Below is a small trained network, with its code and all its weights. Each question gives an input and a target symbol and asks what happens when units are switched off, that is, made to give their printed mean instead of their output.

import numpy as np


def w(rows, s, z=0):
    codes = np.array(rows[::2]) - 128.0
    scale = np.full(codes.shape[1], s)
    scale[-1] = z or s
    return codes * scale


def f(y):
    return y / 2 * (1 + np.tanh(0.7978845608 * (y + 0.044715 * y**3)))


def softmax(a):
    e = np.exp(a - a.max(-1, keepdims=True))
    return e / e.sum(-1, keepdims=True)


def log_softmax(a):
    a = a - a.max(-1, keepdims=True)
    return a - np.log(np.exp(a).sum(-1, keepdims=True))


def net(x, mask):
    ids = ['αγεθλμξπ'.index(c) for c in x.split()]
    T = len(ids)
    res = E[ids] + P[:T]
    q, k, v = (res @ M[0].T for M in (Q, K, V))
    z = softmax(np.where(np.tri(T) > 0, q @ k.T / 2**0.5, -1e9)) @ v
    res = res + np.where(mask[0], z, O[0][:, -1]) @ O[0][:, :-1]
    y = f(res @ A[0][:, :-1].T + A[0][:, -1])
    res = res + np.where(mask[1:17], y, B[0][:, -1]) @ B[0][:, :-1]
    return log_softmax(res[-1] @ U[:, :-1].T + U[:, -1])


Q, K, V, O, A, B = {}, {}, {}, {}, {}, {}
E = w([
[155,130,204,146,102],'α',
[121,158,166,165,118],'γ',
[54,128,79,141,182],'ε',
[107,135,144,189,157],'θ',
[207,77,156,147,132],'λ',
[59,203,120,127,95],'μ',
[112,205,5,113,103],'ξ',
[189,147,73,90,63],'π',
],0.013)
P = w([
[254,239,193,123,244],'0',
[184,202,121,123,247],'1',
[133,171,88,133,223],'2',
[98,137,72,172,180],'3',
[69,107,56,193,149],'4',
[58,81,41,201,113],'5',
[41,65,44,199,99],'6',
[29,33,33,191,87],'7',
],0.0052)
Q[0] = w([
[49,202,98,251,95],'head 0',
[27,48,232,152,119],'head 0',
],0.016)
K[0] = w([
[108,103,53,101,4],'head 0',
[56,33,176,162,68],'head 0',
],0.018)
V[0] = w([
[227,2,133,143,202],'head 0',
[193,26,2,112,48],'head 0',
],0.0092)
O[0] = w([
[146,175,63,254,119,3],'head 0',
[159,222,150,137,213,151],'head 0',
],0.0075,0.0054)
A[0] = w([
[68,129,81,124,115,5],'neuron 0',
[131,156,161,87,144,98],'neuron 1',
[126,66,120,84,98,76],'neuron 2',
[254,92,168,93,86,69],'neuron 3',
[127,196,157,153,198,70],'neuron 4',
[163,168,99,186,108,101],'neuron 5',
[73,115,100,216,102,155],'neuron 6',
[135,47,123,111,151,1],'neuron 7',
[141,129,130,136,120,59],'neuron 8',
[101,152,120,147,96,96],'neuron 9',
[86,120,123,205,131,15],'neuron 10',
[171,45,186,198,128,124],'neuron 11',
[197,110,235,179,91,66],'neuron 12',
[164,40,162,89,195,91],'neuron 13',
[80,101,184,106,115,23],'neuron 14',
[102,150,229,106,227,54],'neuron 15',
],0.016,0.0049)
B[0] = w([
[136,109,225,149,145,146],'neuron 0',
[138,147,65,107,139,190],'neuron 1',
[144,207,149,175,136,163],'neuron 2',
[56,107,86,183,77,200],'neuron 3',
[180,248,137,134,142,200],'neuron 4',
[63,87,158,119,102,170],'neuron 5',
[111,121,88,210,182,209],'neuron 6',
[109,175,97,64,92,123],'neuron 7',
[117,107,149,70,136,103],'neuron 8',
[108,149,172,100,146,119],'neuron 9',
[99,108,128,35,217,145],'neuron 10',
[227,111,203,62,173,254],'neuron 11',
[142,171,116,107,5,201],'neuron 12',
[71,173,175,139,77,155],'neuron 13',
[75,153,198,96,173,147],'neuron 14',
[119,17,81,52,103,202],'neuron 15',
],0.019,0.0047)
U = w([
[195,253,58,38,168,69],'α',
[195,152,214,109,50,207],'γ',
[80,61,120,5,88,73],'ε',
[123,152,139,93,133,32],'θ',
[46,190,212,75,148,56],'λ',
[87,130,129,151,191,160],'μ',
[218,67,191,115,193,209],'ξ',
[39,135,83,194,73,255],'π',
],0.0037,0.0027)

Each question gives the input, a string of symbols that net reads in full, and the target symbol t.
The units are the heads (2 rows each of Q, K, V and O) and the neurons (one row each of A and B). Each row of codes is followed by its name. A weight is (code - 128) times the scale printed after its matrix; where a second scale follows, it is the last column's (O, A, B and U).
mask holds one flag per unit, heads first, then neurons. A switched-off unit (its flag False) gives its mean, the last column of its rows in O or B, instead of its output. The means were averaged over made-up inputs and are rounded, as every weight is.
A unit's drop is (log p(t) with every unit on - log p(t) with that unit switched off) / (log p(t) with every unit on - log p(t) with every unit switched off).
The circuit of an input: a set's keep is (log p(t) with only the set's units on - log p(t) with every unit switched off) / (log p(t) with every unit on - log p(t) with every unit switched off). Starting from the 12 units with the biggest drops (on a tie, the unit counted first), units are removed one at a time, each time the one whose removal leaves the highest keep (on an exact tie, the one counted first), for as long as the keep stays at least 0.8.
circuit, biggest first: the units of the circuit, biggest drop first
unit that matters most: the unit with the biggest drop
top k neurons: the k neurons with the biggest drops, biggest first
drop when u is switched off: that unit's drop, to one decimal
input α ε α ξ μ, target ε: unit that matters most : head 0
input ξ ε ξ γ, target ε: circuit, biggest first : (neuron 15; head 0)
input γ λ θ, target μ: circuit, biggest first : (head 0; neuron 6; neuron 10)
input ε ξ μ, target ε: circuit, biggest first : (neuron 15; head 0)
input λ λ α μ λ, target ξ: circuit, biggest first : (head 0; neuron 11)
input ξ ξ λ ε α λ θ, target μ: circuit, biggest first : (neuron 6; head 0; neuron 10)
input π π α ξ θ μ γ, target λ: circuit, biggest first : (head 0; neuron 14)
input λ γ λ λ ε, target μ: circuit, biggest first : (head 0; neuron 6; neuron 10; neuron 12)
input θ λ θ ξ π ξ μ, target α: top 2 neurons : (neuron 4; neuron 1)
input γ γ μ λ γ π ε, target α: circuit, biggest first : (head 0; neuron 4)
input θ γ θ μ ε, target λ: circuit, biggest first : (head 0; neuron 14; neuron 13)
input π α ε, target α: circuit, biggest first : (neuron 4; head 0)
input ε ξ ξ α γ λ ε, target μ: top 2 neurons : (neuron 6; neuron 11)
input λ α λ α α ξ ε λ, target ξ: circuit, biggest first : (neuron 11)
input θ μ ε, target λ: drop when head 0 is switched off : 1.3
input ξ π γ μ π μ, target α: drop when neuron 4 is switched off : 0.9
input θ π π λ γ, target α: drop when neuron 15 is switched off : -0.1
